Rows near named flat spaces through zero (a row that begins with a name and a colon came from that space):
sg_bq: [-20 -24 -59   5   1  36  40 -10  -4  11  15 -10 -17   2 -27  18  -2  20
  33 -53 -27 -17 -37  -7]
sg_bq: [ 20   8  12   3  -5   3 -15   2  -4 -10  -1   6   0  12   9  -1   5  -5
 -18  22  11   1   2  -3]
gr_hz: [  0 -28 -11   5 -15  17   1  33 -20 -22  10  -6 -16  12  20 -18  10 -28
 -18 -18  25 -20 -12  -6]
cj_dz: [ -9  22  -6  35 -27 -42  42  32  -1   6  -3 -38  -7   7  30  19  11   1
  14 -56 -42 -49 -68   5]
cj_dz: [-36  -9 -26  18  32  31  -2  40 -12 -18   6 -30  41 -36  26  -7  53 -49
  -6 -27 -10 -12  46  16]
nm_zq: [ -2 -23 -19  32 -12  27 -17  16   1   3  -8  -4   6 -14 -17  -1  10   4
   3 -14   0 -13  -1 -19]
cj_dz: [ 17 -43 -83   1  -6  48 -16   7 -27  -1  -5  26 -38  -8 -58   1  14  16
   3 -36  -7  22   1  -5]
sg_bq: [-39 -17  45  20 -12 -76 -30  26  48  29 -53 -20  67 -67  -8 -63 -45 -23
  -5   5  40  -4  58 -23]
sg_bq: [-11 -12 -29  14  -3  -1  33 -25   2  25  -1 -18 -11 -12 -31   4 -15  22
  21 -23 -21  -3 -28 -18]
sg_bq: [  1   5   9 -23  16  -8 -11 -26  -1   1  -8  -4  30 -13  -1 -31 -21 -24
 -32  34  24  21  44   1]
nm_zq: [-21 -11  49  16  -5   4  15 -11  24   9  15 -10   3   6  11   2 -17  12
  22  21  19 -19 -17 -28]
gr_hz: [  1 -26 -49  25 -20  54  -9  11 -19  -8  -1 -18  11   0  -8  -6   3 -14
 -18 -40  -5 -37 -20 -11]
sg_bq: [ 18   2 -10   1 -16  28 -20  -6 -11  -2   1  16 -20  15 -12  22   2  22
   3 -12 -19  -5 -23   9]
cj_dz: [  2   8  34 -19 -11  22 -31 -17  -2  -9   3   6  13  13  18  -2 -22  -4
 -18  12   8 -14   1  14]
cj_dz: [ 20 -11 -39  18  -7  20 -21  -9 -29   3 -17 -13   4 -22 -25 -19   8 -15
 -37  -2  -6  10  13  -8]
cj_dz: [ 10 -15 -38  -3 -30  26  -9 -26 -26  13  -9   0 -29   1 -35   4 -25  22
  -4 -41 -28  -7 -40   6]
cj_dz: [ 20 -21 -48  20  -7  30   9 -17  17   4  -6  -8  38  13 -28 -23 -30  -5
 -24  16  35 -19   0 -49]
nm_zq: [-14  -6  23 -19   4 -23  14  -1 -10  -6   5 -16   1  -4  25 -30 -13 -31
 -18   8  25   2  10   3]
gr_hz: [ 10  -6  22  22  17 -58  29  38   4  -7   4   0 -28  -5  13 -16  39 -15
   3  42  35  33  17 -29]
gr_hz: [-17 -26   8 -20  -5  24 -27  45 -23 -24  13  28 -46  -1  15  10  32  -4
  19 -36  -2   7   4  33]
sg_bq: [-16   6   7   3 -18  -5  -7 -21  -6  25 -11  -8 -16 -20 -19  19 -15  31
  24 -38 -48  -5 -29  19]
nm_zq: [ -1 -16 -47 -24   5  48  31 -33  -9   8  28  25 -52  26 -38  40  -5  48
  45 -33 -31   9 -43   6]
sg_bq: [-18 -19 -19  -8   7   0  36 -11  -9   4  12 -17 -10  -3  -4 -15 -10 -10
   3 -15   7   0  -9  -9]
gr_hz: [-17 -40 -27  49   3 -26  20   9   0  33 -19 -19 -22 -56 -52 -19  18  13
  24 -10  -4  29   9 -43]
gr_hz: [ -2 -21   3  20  -1   9 -30  14  -9   4 -11   8 -16 -30 -21  -4  24   5
   5   4  -1  22  23  -7]
cj_dz: [-25   3 -37  28   1 -49  26  -4  16  36 -36 -44  46 -52 -27 -26 -20  -9
   1 -36 -24  -9   8 -13]
nm_zq: [ 49  12 -47 -74  26  77  -4 -29 -31 -45  43  56 -32  76   6  29  11   1
 -23  25  12  25   3  35]
sg_bq: [  0  16   8  38   6 -29  34  10  16  11   3 -19   1  -1   7  18  23  11
  20  10 -15  -7 -19 -21]
cj_dz: [ -4  -2   8 -21 -12  31 -24 -35 -31   4   2  -1 -19  -5  -7   4 -15   6
 -11 -15 -23   3 -11  25]
gr_hz: [ 34  30  35  12   1 -29  -3 -51   9  15 -14 -14  28   3  -5 -19 -28  -1
 -40  76  20  16  12 -30]
nm_zq: [ 13  14 -19   6  -4  -8  24 -19  -4   6  -1 -18   7  11  -1   0 -12  -1
 -14  -2 -10 -11 -23  -7]
cj_dz: [ 31  15  35 -11 -27 -11 -21 -31  -3   4  -7  14 -15  24  -2  -1 -35  18
 -21  30   9   2 -23  -3]
nm_zq: [ 14   5   7  31  -7  20 -50  26   1  -8 -16   8  18 -13  -1  10  30   0
  -9  10  -7  -3  23   0]
gr_hz: [ -2  11 -28 -17   2 -23  86 -14   1  -4  27 -28  -7  44  27  -2 -23 -12
   0 -19   5 -30 -58  -9]
cj_dz: [  5  27   5  30 -35 -38  38 -14 -20  19  -6 -47 -21   5  15  13 -11   9
  -5 -37 -49 -36 -80   1]
gr_hz: [ 16  35   1  21 -10 -29  -8   6  20   8 -22 -10  38   1   6   8  -5   3
 -10   2 -17 -19  -5   0]
gr_hz: [  9  30 -25  16  27  12   8  -8  41   3  -4  -5  72   7  -3  15   4   0
   0  26  -2 -14  27 -15]
nm_zq: [-57   7  19 -68  30  26   7 -11  29  -6  25  20  28   9  24  21 -26   6
  47 -32 -10 -13  20  51]
nm_zq: [ 42  12 -10 -31  11  27   5 -20 -11 -25  24  30 -19  54   8  11   2   1
 -21  42  24  15  -4   0]
sg_bq: [ 35  28  -5  10   1  21 -25 -22   2   2  -6  15   8  13 -16  28  10  24
  -8  28 -22   9   1   2]
nm_zq: [  1 -55  18  33 -14  40 -28  27  -5 -12   8  11 -24  -5  -9 -19  17  -5
  -3  24  49   1  11 -43]
gr_hz: [-32  -8 -30 -15  14  11  16  43  16 -11  12  14   3   3  10  22  20   3
  43 -55 -16 -16   0  26]
nm_zq: [-21 -39  26 -19   9  30 -13  24  32 -19  18  31  12  15  10 -16 -12  -8
  17  23  65  -4  33 -19]
sg_bq: [-36 -15  18  -9  -2 -43  16   3   5  18 -10 -13  -8 -30  -3 -22 -21  -3
  18 -23   1   7   3   4]
[ -7 -20 -26   4  -8 -39  43  -8  -6  23  -6 -11 -38 -13 -30 -13 -15  14
  17 -24  -6  15 -28 -18] | nm_zq
[ -8 -21   8 -23  11   3 -22  25  13  -8   4  45 -24  -2 -13   5  11  15
  30   4  19  30  30   9] | nm_zq
[ 26  12  -1  25  -4  23 -15   2  31  -2  -1  18  24  25  -9  24   3  24
   7  28   7 -15  -5 -24] | nm_zq
[-27 -31 -23 -11   6  -4  43  30  -2  -7  21   4 -37   7   4   2  12  -1
  35 -41   6  -3 -21   0] | sg_bq
[-25 -25 -33   7  -2  18   1  32   5  -2  -1   0   4 -14  -8   2   9  -2
  23 -50  -9 -17   0   5] | gr_hz
[ -5 -10   4 -22  -2  28 -47   6  10 -10 -10  22  29  -4  -3 -12 -17  -8
 -10   0  19  -3  36  14] | cj_dz
[ 17  27  28   7  -6 -38 -16  32   0 -10  -9  11 -11   6  23  13  25   0
  -2   9  -9   6  -1  17] | gr_hz
[ -38   -4  -24   -6  -37   -7   20   27   30   13   -7   -3    8   12
    3   22  -41   28   50 -102  -37  -66  -65   23] | cj_dz
[-21  10   4  19  11   7  -6   5  -2  -3  -8 -43  60 -28  27 -20   8 -43
 -29  -2  -3 -24  28   3] | cj_dz
[ 56  70   1 -17   9 -40  -1 -21 -21 -13  -9  -3  11  28  27   8  11 -17
 -53  41 -20  18   2  29] | nm_zq
[ 34  32  20  50  -7 -44  -1  16  32  18 -16  19 -17   6 -20  42  29  52
  34  31 -25  14 -21 -24] | sg_bq
[  2  22  15 -48  19  18  15 -26   3 -20  27   8  17  41  34   5 -19 -14
 -13  23  16  -8   3  20] | nm_zq
[ 42  57   9  12 -14 -41  31 -68  -1  25 -11 -33  16  23  -2   6 -38  15
 -35  37 -26  -9 -46 -15] | gr_hz
[ 11   8  55  31 -33 -55 -13  11   4  14 -21  -8 -19 -10   6  -9  -9  11
  -5  16   3  -3 -23 -16] | sg_bq
[ -7 -35  -6  18 -32  -7   0 -15 -30  21 -14 -21 -39 -28 -29 -26 -21   5
  -8 -27  -5   3 -28 -17] | gr_hz
[  0 -49 -46  11  -2  67 -55  44   3 -10  -4  52 -23 -14 -48  20  36  28
  35 -30   1  16  29  -1] | nm_zq
[  5  -5   9 -10 -10  42 -22 -29  20  -5   1  -1  52  20   4 -19 -48 -10
 -29  25  37 -30   9 -18] | cj_dz
[ -8 -26   4  -5  12 -12  39 -30  -5  12  13 -11 -23  -6 -16 -27 -16  -4
   0  29  31  25   2 -33] | gr_hz

Rows near named flat spaces through zero:
rd_nj: [  9  26  43  10  65  -3  59  20  10   4  36 -10  28 -22   1 -36 -14  11
 -31  10  60  12  15  14]
nz_fq: [ 14  22  14 -10  13 -16 -15  -9 -15   7  -1  58   4  10   5 -14   3  20
  14 -15 -37   1  -2 -27]
nz_fq: [ 29  16  17 -22 -25  21 -40 -29 -37   7  26  44 -38 -23   5 -20  18 -10
 -30 -36  11  -5  -9 -32]
rd_nj: [  3  14 -24 -59 -37  48 -31 -19  -6  16   9 -10 -70   5   6 -48   9 -36
  11 -35   3 -43  17  34]
nz_fq: [  9   4   0  30 -13 -15  -3   0  -5  -2   2 -34  -8   8 -15  -6 -24 -27
 -25 -14  20  49 -24  -4]
mt_zz: [ -5  17 -14 -24  -7  26   5   0  13  -8  19  -5   0 -19  16  -3  15   9
   7  10   8 -42  16  13]
mt_zz: [ -3   4 -11  -6  -1 -18  19  21  -8   9  -5 -23  -4  -4  -3 -24  -5   2
 -22  -1  13   8   7  10]
rd_nj: [ 22  45  -3 -34 -10   0 -31 -15 -22  12  14  42 -30   0  10 -43   5   7
  -2 -37 -24 -14  -1 -18]
nz_fq: [ -6   6 -14  -1   6  -6 -10   0  11  -1 -11  -3   1  10   4   6  -2  12
  18  -3 -23 -13  -3   4]
rd_nj: [ -2 -12  -5  17 -14  -5  -3   0   1  -4  -7 -18   0   7  -8  12  -8 -14
  -3   2   3  21 -10  -1]
mt_zz: [ -4   8  -5 -18 -15  15   9  -1   5  -4   6  15   6   5   5  -8   6  -7
  21  13 -10 -11  17   7]
dp_zg: [ -7 -11 -35  23   8 -14 -40  -1  14   1 -23 -66 -28  -9   1  31  -7  19
 -19 -28   0 -19 -36   7]
mt_zz: [ -9 -58   8  14  15  12 -14  -4  -2   3 -15 -22 -11 -24  -2  48  19  11
 -23   2  26 -22  -9   1]
dp_zg: [  4   9 -10   9 -11  22 -37 -25  15 -18  12  -1  -3 -12  12  35   8   7
  10  -6  -8 -24 -20 -13]
rd_nj: [ -9 -32 -17  32 -27  -5 -11   0   6  -8 -19 -52  -8  10 -16  30 -13 -27
 -10   2  11  30 -22   7]
nz_fq: [  6  11   9   5  17   4   2  -3   7   3   9 -14  -9   3  -3 -16 -13  -9
  -5 -13  16   7  -5  10]
rd_nj: [ -9 -15  -7  43  19 -38  -3  11  10 -15 -20  -3  44  -7   3  58   2  44
  -2  21 -23   8 -23 -28]
dp_zg: [-17 -22   5   7   5 -20  21  10   6  -3 -29  37  41  33  -6  21  -1   8
  47  34 -47  15  16  -4]
mt_zz: [ -5  -1  19 -14   5  -4  54  23  -8   4   9  21  29   0  -3 -28   3  -5
   0  31  15  15  34   8]
qq_lh: [  1  53 -12 -44  -6  24  33  13  10  -3  39   1   5 -21  20 -50   9   6
   1  12  19 -38  34  22]
mt_zz: [  5  47 -59 -15 -25  -3 -57  -9   9  -3   1 -42 -43 -13  18  -7   0  22
  -9 -43 -23 -43 -28   1]
qq_lh: [ -9  58 -15 -31  16  26   5 -11  48 -13  15  28  21  30  22 -19  -7  12
  84  13 -53 -48  24  26]
rd_nj: [  6  33 -10  -2 -26  -8 -12 -10   2 -13   4  40  20  20   6   1  -3   1
  34   6 -47  12  -3 -22]
nz_fq: [ 15   7  22  -3  16  24 -12 -18  -2   7  21  -6 -29  -8  -2 -18  -5 -18
 -16 -27  32  -2  -7   6]
qq_lh: [ -1 -29  -7  36   2 -17 -41 -14   1  -4 -27 -13  -7   6  -7  50  -4   9
  -2 -15 -20  11 -37 -20]
rd_nj: [  1  53 -23 -25  20  25  -1   1  30  -1  30 -44 -22 -20  20 -34  -5  13
  -3 -19  23 -53   5  34]
mt_zz: [  5 -38   5  21   3 -46 -32   1 -36  15 -40  22 -10   4 -12  26   6  21
 -25 -21 -27  26 -26 -38]
nz_fq: [ 13   8  37   4  21   8  33   4  -9   6  27   2   3  -8  -8 -34 -11 -21
 -27  -1  48  28  10   6]
dp_zg: [ 15 -34  62  -9  37 -30  31  13 -53  35 -13  70   2   7 -19 -38   5   0
 -28  -6  10  43  20 -22]
rd_nj: [ 12  38  30 -19  -1  20  41  -2   2  -1  35  34  16  17  -2 -54 -14 -35
  20  13  13  26  29  12]
nz_fq: [-45 -12 -16 -20  28  -5  96  57  38  -8  -8 -23  70  -4  12   0  11  32
  33  81   6 -37  61  49]
dp_zg: [  3  -2  10  -2   5  -8  -4  -4  -6   3  -8  32   7  12  -1   1   1   5
  15   0 -23   6   2 -12]
qq_lh: [  0  16 -18   6 -38  -4   7   5  -1 -16  11  -6  18  -6   3   5   1  -6
  -5  17  -1  15  -1 -11]
qq_lh: [  4  10   6 -16 -33   0  31  12 -20   0  15  19  11  -2  -4 -31   3 -22
 -11  17  14  26  22  -4]
dp_zg: [  4 -19  30   3  11  20   8 -10  -3   1  10  15   1  -5  -4   5   5 -14
  -3   5  23   5   6   0]
qq_lh: [ -3  -2  26  35  48   6  16  -7  36  -7   3 -19  20  23  -8  13 -28 -11
  26   6  10  19  -9  19]
qq_lh: [-23 -53 -24  12  -2 -16   0  21  -1   2 -33 -43   1 -18  -2  44  16  23
 -22  15   8 -18  -4   6]
mt_zz: [ -1 -21  11  28  24   2   5   1  10   2  -1 -47  -9  -5 -11  11 -15 -12
 -23  -7  39  15 -15  15]
dp_zg: [  7  -1  26 -14   8   9  27   5 -14  12  14  10  -8   0  -7 -37  -3 -22
 -14  -1  30  16  18  11]
nz_fq: [ -2 -20  11  29   2 -25   9   5  -4  -2 -17   6  21  17 -14  18 -12  -6
   3  12 -10  41  -9 -13]
qq_lh: [-32 -28  37   8  92  21  86  28  59   6  -3 -41  40  24  -8  -9 -24  -6
  43  45  38 -13  42  76]
qq_lh: [  6  46 -27 -13 -52   2 -14 -10   2 -20  15  30  15  10  12  -5   2  -4
  29   9 -42   2   1 -20]
dp_zg: [-29 -52   6  28  11  32  15  -9  47 -20 -17 -25  31  25  -7  63  -5 -20
  57  43  -4  -7   6  31]
mt_zz: [ 16  76 -28   2 -18   9 -40 -27  28 -14  21 -15 -19  26   8 -25 -31 -18
  32 -35 -33   3 -27   3]
dp_zg: [  4  18 -15   4 -25  14 -26 -16   7 -23  19  12  14 -24  17  36  18  18
   3   8 -11 -24 -13 -26]
[  1  16  22  -7  -3   1  42   7   1  -2  12  34  29  25  -7 -31 -12 -24
  27  24  -6  33  26   5] | mt_zz
[  2  40 -15 -10 -10  11  -1  -5  18 -10  18  -4   3   6   9 -17  -8  -5
  20  -1 -11 -10   3   9] | rd_nj
[ -4 -10  14 -15  16  -8  38  24 -16   6   6  18  23 -28   7  -8  21  27
 -25  24  22 -14  26  -4] | mt_zz
[-11   7  -1  21  20   4   2  -8  40 -15  -7  -3  28  32   1  24 -19  -1
  55  16 -32   1  -5  13] | qq_lh
[ 11 -11  19   9  19   4 -38 -26  -5   5  -8  30 -15   7  -1  19   2   6
  10 -25 -19  -4 -20 -19] | dp_zg
[ 16  35  15 -11  21  13 -22 -24   7   4  15  31 -14  15   6 -23 -10  -2
  24 -27 -19  -9  -6  -3] | qq_lh
[ 19  37   0 -29 -14  -1 -26 -14 -22   9  11  45 -23   4   7 -37   4   2
   3 -29 -25  -6   0 -19] | rd_nj
[ 10 -33  24  29  19 -44 -18   0 -33  12 -29  33   5   2 -13  24   2  21
 -25 -13 -17  35 -24 -41] | mt_zz
[  2  -5  47   3  53 -14  47  16  -7   4  10  52  48 -12   3  -3   9  32
  -3  29  10   4  23 -14] | rd_nj
[ 12  31  12  52  40 -25  28  16  18  -8  26 -68  17 -17  -8 -12 -37   1
 -51  -8  59  44 -29   5] | rd_nj
[ 14  73  -3  -1  11 -14  26  11  13  -4  31 -12  12   8   4 -56 -29  -5
  -3  -8   8  23   1   8] | mt_zz
[-13 -32 -11  31 -15 -18 -19  -7  11 -11 -36   6  20  32 -10  51  -7  -3
  38  15 -48  22 -17 -13] | qq_lh
[ -6  36 -50 -35 -64 -38  14  28 -20  15 -26  -6 -19  50 -12 -73 -23 -33
  20  -7 -49  39  19  17] | mt_zz
[-14  41 -21 -24 -35  21  42  10  30 -18  19  -1  29  27   6 -31 -11 -29
  53  38 -17   0  35  31] | dp_zg
[ 21  48  41   8  20 -10  23 -10   0  -9  28  72  44  20   2 -25 -16  -1
  28  11 -23  38   6 -28] | mt_zz
[-16 -35   3   7   4 -18  55  40 -11   6  -8 -36  20 -20 -10  -3   5   1
 -40  32  46  18  20  15] | dp_zg
[ 23  39  20   7  29 -67  11  20 -39  12   2  60  30 -12   4 -28   0  52
 -37 -11 -22  32  -8 -54] | mt_zz
[ -5 -11  -6  10 -12   8  15   8   5  -5   6 -40  -2  -9  -6   1  -5 -19
 -18   9  34  11   0  15] | nz_fq
[ -4 -52  43  18  42 -33  24  15 -25   8 -24  60  45 -11  -5  38  22  42
 -10  29 -10  12   9 -35] | rd_nj
[-24 -52 -22  28 -39  -5  17  17   5 -15 -22 -50  18  -3 -12  48   3 -18
 -10  37  16  22  -2   8] | nz_fq
